Questions about the grid below.
1) Report the bottom-right entry.
2) Report the last entry of the smallest entry's row.
3) Report the 4th entry in reading order.
4) Report the first entry on the main diagonal.
5) Report the bottom-left entry.
6) Report the entry just right of 217.
7) Report the bottom entry of the column that holds the largest entry.
8) Report the entry directly below 102.
[[  69  872  138  106 -630   62  408]
 [  82  -69  199   99  502   49  404]
 [ 148 -234  217   98  705  159  212]
 [  96  512   94  103   32   91  378]
 [  73  384   44  101  363   43  479]
 [ 201  499   17  103  343  271  108]
 [ 122 -351  596  100 -363  129  101]
 [ 139  -31  596  103 -806  173   26]
 [ 304 -183  290  100  465  437 -287]
 [ 174  129  408  103 -410  230   11]
 [ 159 -138  505  102 -353  197   24]
 [ 157  495  -95  101  691  187  296]
 [ 271  -66  253  100  406  382 -180]
 [ 207 -667  366   96  860  252   -9]
 [  -2  638  305  105 -868  -62  546]
 [  50  414  251  103 -355   17  436]]
1) 436
2) 546
3) 106
4) 69
5) 50
6) 98
7) 414
8) 101

Questions about the array below. Counting starts at 0.
1) Which number is the entry just left of 15?
2) Which number is the entry at row 0, column 0?
3) Which number is the maximum?
4) Which number is the bottom-left entry?
5) Which number is the entry at row 0, column 2?
6) Which number is the entry just left of the largest entry?
7) Which number is the top entry of the column that holds the largest entry?
8) Which number is the entry at row 0, column 1?
[[  1  19  -1   2  23   4  -3  12  24]
 [  1  12   5   2  19   6  -3  11  22]
 [  0   5   3  -1   4   0  -1   2   5]
 [ -1  -1  -3   0  -2  -1   0  -1  -3]
 [  2   6   6   1  23   4  -3  13  26]
 [ -1  -1   2   0  -5  -2   1  -3  -6]
 [  2  12  -5   0  18   4  -3  10  20]
 [  2  23   8   4  54  15 -10  31  62]]
1) 54
2) 1
3) 62
4) 2
5) -1
6) 31
7) 24
8) 19

494,568,-333,-241,617,884,25,536,419,-324,-517,-259,-706
The first entry from the right: -706
The entry just right of the largest entry is 25
Which number is the 3rd entry from the end?
A: -517
The 1st entry is 494
Which number is the 4th-last entry?
A: -324

[[ 14  71   0  21 -27]
 [ 12  23 -20  -3 -12]
 [ 33  26   8  -7  22]
 [ 35  -4  -2 -16  35]
 [-10 -20 -25  -8  -9]
 [ 11  22 -20  -3 -12]]
The last entry in the row that holds the smallest entry -> -27
Find the entry in the bottom-right corner.
Answer: -12
Find the fifth entry from the end, reading row by row.
Answer: 11
Find the top-left entry.
Answer: 14
Find the smallest entry in the first column.
Answer: -10
Find the entry directly above -2.
Answer: 8
The fourth entry in reading order is 21
Find the third entry from the end, reading row by row.
Answer: -20
Find the entry directly below 26.
Answer: -4
Find the maximum.
Answer: 71
The second-last entry, reading row by row is -3
